Below is a small trained network, with its code and all its weights. Each question gives an input and a class and asks what happens when units are switched off, that is, made to give their printed mean instead of their output.

import numpy as np


def w(rows, s, z=0):
    codes = np.array(rows[::2]) - 128.0
    scale = np.full(codes.shape[1], s)
    scale[-1] = z or s
    return codes * scale


def f(y):
    return y / 2 * (1 + np.tanh(0.7978845608 * (y + 0.044715 * y**3)))


def log_softmax(a):
    a = a - a.max(-1, keepdims=True)
    return a - np.log(np.exp(a).sum(-1, keepdims=True))


def net(x, mask):
    res = np.array(x, float).reshape(1, 7) / 4 @ E
    y = f(res @ A[0][:, :-1].T + A[0][:, -1])
    res = res + np.where(mask, y, B[0][:, -1]) @ B[0][:, :-1]
    return log_softmax(res[-1] @ U[:, :-1].T + U[:, -1])


A, B = {}, {}
E = w([
[142,214,136,189,169,53,87,142,109,161,142,171],'x0',
[67,105,107,130,179,214,126,165,113,195,90,145],'x1',
[157,60,121,3,128,44,100,181,178,142,96,122],'x2',
[125,129,120,119,121,93,119,64,47,113,157,116],'x3',
[45,65,135,78,194,108,96,150,137,112,133,220],'x4',
[178,128,182,191,174,144,160,82,167,74,169,232],'x5',
[198,174,142,104,107,178,141,189,191,135,129,113],'x6',
],0.011)
A[0] = w([
[106,114,129,141,128,250,136,150,125,180,100,72,146],'neuron 0',
[64,78,119,98,116,76,124,57,56,123,132,104,125],'neuron 1',
[54,169,127,149,139,134,113,177,112,147,132,162,112],'neuron 2',
[91,177,130,176,106,117,130,86,80,127,132,66,78],'neuron 3',
[224,186,145,140,98,52,133,109,145,93,155,90,5],'neuron 4',
[119,110,123,154,119,205,132,178,122,140,112,93,99],'neuron 5',
[104,169,123,165,167,125,118,189,110,182,129,165,107],'neuron 6',
[175,150,129,172,138,141,135,87,147,109,140,169,106],'neuron 7',
[105,105,125,52,115,114,126,225,156,164,97,36,23],'neuron 8',
],0.016,0.0019)
B[0] = w([
[133,189,107,91,149,237,148,28,144,167,114,114,210],'neuron 0',
[126,33,150,173,189,69,146,76,18,102,142,58,230],'neuron 1',
[70,175,141,132,168,95,110,136,114,163,108,166,172],'neuron 2',
[132,155,128,220,110,151,121,170,114,103,140,57,211],'neuron 3',
[252,207,87,58,110,53,132,98,131,139,120,113,236],'neuron 4',
[151,155,92,90,131,210,129,61,116,136,118,153,178],'neuron 5',
[59,199,137,126,131,94,120,164,118,110,137,180,175],'neuron 6',
[172,81,152,176,99,165,131,208,203,119,142,152,188],'neuron 7',
[48,45,121,105,8,164,100,226,190,129,117,108,252],'neuron 8',
],0.012,0.024)
U = w([
[97,81,76,54,36,142,107,174,139,132,92,110,177],'0',
[108,20,158,82,211,83,164,47,58,87,139,158,69],'1',
[131,200,82,138,141,247,203,40,125,151,111,147,147],'2',
[72,254,136,163,198,110,91,169,103,152,120,232,150],'3',
[114,164,96,238,122,127,148,96,13,90,151,28,3],'4',
[245,224,83,110,89,56,162,131,127,88,160,126,121],'5',
[200,108,199,164,140,155,209,151,187,64,189,225,124],'6',
],0.0076,0.0026)

Each question gives the input, the list of numbers given to net, and the class t.
The units are the neurons (one row each of A and B). Each row of codes is followed by its name. A weight is (code - 128) times the scale printed after its matrix; where a second scale follows, it is the last column's (A, B and U).
mask holds one flag per neuron, in row order. A switched-off neuron (its flag False) gives its mean, the last column of its row in B, instead of its output. The means were averaged over made-up inputs and are rounded, as every weight is.
A unit's drop is (log p(t) with every unit on - log p(t) with that unit switched off) / (log p(t) with every unit on - log p(t) with every unit switched off).
The circuit of an input: a set's keep is (log p(t) with only the set's units on - log p(t) with every unit switched off) / (log p(t) with every unit on - log p(t) with every unit switched off). Starting from all 9 units, units are removed one at a time, each time the one whose removal leaves the highest keep (on an exact tie, the one counted first), for as long as the keep stays at least 0.8.
units of the circuit, in order: the units of the circuit, biggest drop first
unit that matters most: the unit with the biggest drop
k most important neurons: the k neurons with the biggest drops, biggest first
drop when u is switched off: that unit's drop, to one decimal
input [-6,5,-7,3,-5,0,-5], class 2: units of the circuit, in order : (neuron 0)
input [3,-2,-4,6,-1,-6,8], class 5: 2 most important neurons : (neuron 4; neuron 1)
input [2,3,7,5,-4,0,-5], class 1: units of the circuit, in order : (neuron 3; neuron 1)
input [1,3,-1,-1,-8,8,4], class 5: 2 most important neurons : (neuron 4; neuron 8)
input [2,-3,-3,-5,-3,-1,-5], class 5: units of the circuit, in order : (neuron 1; neuron 8)
input [-8,-3,-2,2,6,2,3], class 1: units of the circuit, in order : (neuron 8; neuron 3)
input [1,-4,3,-5,7,5,1], class 6: 3 most important neurons : (neuron 8; neuron 1; neuron 4)
input [-1,-4,0,2,4,4,3], class 6: 3 most important neurons : (neuron 7; neuron 4; neuron 8)
input [-4,0,-5,-2,7,-7,-8], class 4: 2 most important neurons : (neuron 3; neuron 0)
input [0,6,-1,5,4,-2,-4], class 1: 2 most important neurons : (neuron 1; neuron 3)
input [-7,8,2,8,-3,-8,-4], class 4: 3 most important neurons : (neuron 1; neuron 3; neuron 0)
input [-6,-8,2,-2,-2,2,-7], class 1: units of the circuit, in order : (neuron 1; neuron 3)
input [1,0,0,-1,-4,4,-6], class 5: 3 most important neurons : (neuron 8; neuron 1; neuron 7)
input [-5,-1,0,3,-3,-8,-4], class 4: unit that matters most : neuron 1
input [1,0,-4,-5,5,-2,4], class 3: 2 most important neurons : (neuron 6; neuron 2)
input [-5,3,0,4,-7,-6,6], class 2: 2 most important neurons : (neuron 0; neuron 5)
input [2,-8,2,1,3,5,-8], class 1: 2 most important neurons : (neuron 1; neuron 3)
input [-1,3,-7,1,3,7,6], class 6: 2 most important neurons : (neuron 7; neuron 4)
input [5,0,-6,-1,3,2,-6], class 3: 2 most important neurons : (neuron 2; neuron 6)
input [-8,0,0,-2,-5,-1,-1], class 2: units of the circuit, in order : (neuron 0)
input [-8,8,1,-7,-1,2,1], class 2: drop when neuron 0 is switched off : 1.2
input [3,1,-7,-5,3,5,3], class 3: drop when neuron 2 is switched off : 0.4
input [-6,2,-8,6,-4,7,1], class 2: drop when neuron 0 is switched off : 1.7
input [7,0,3,6,-7,-3,0], class 5: drop when neuron 4 is switched off : 4.2
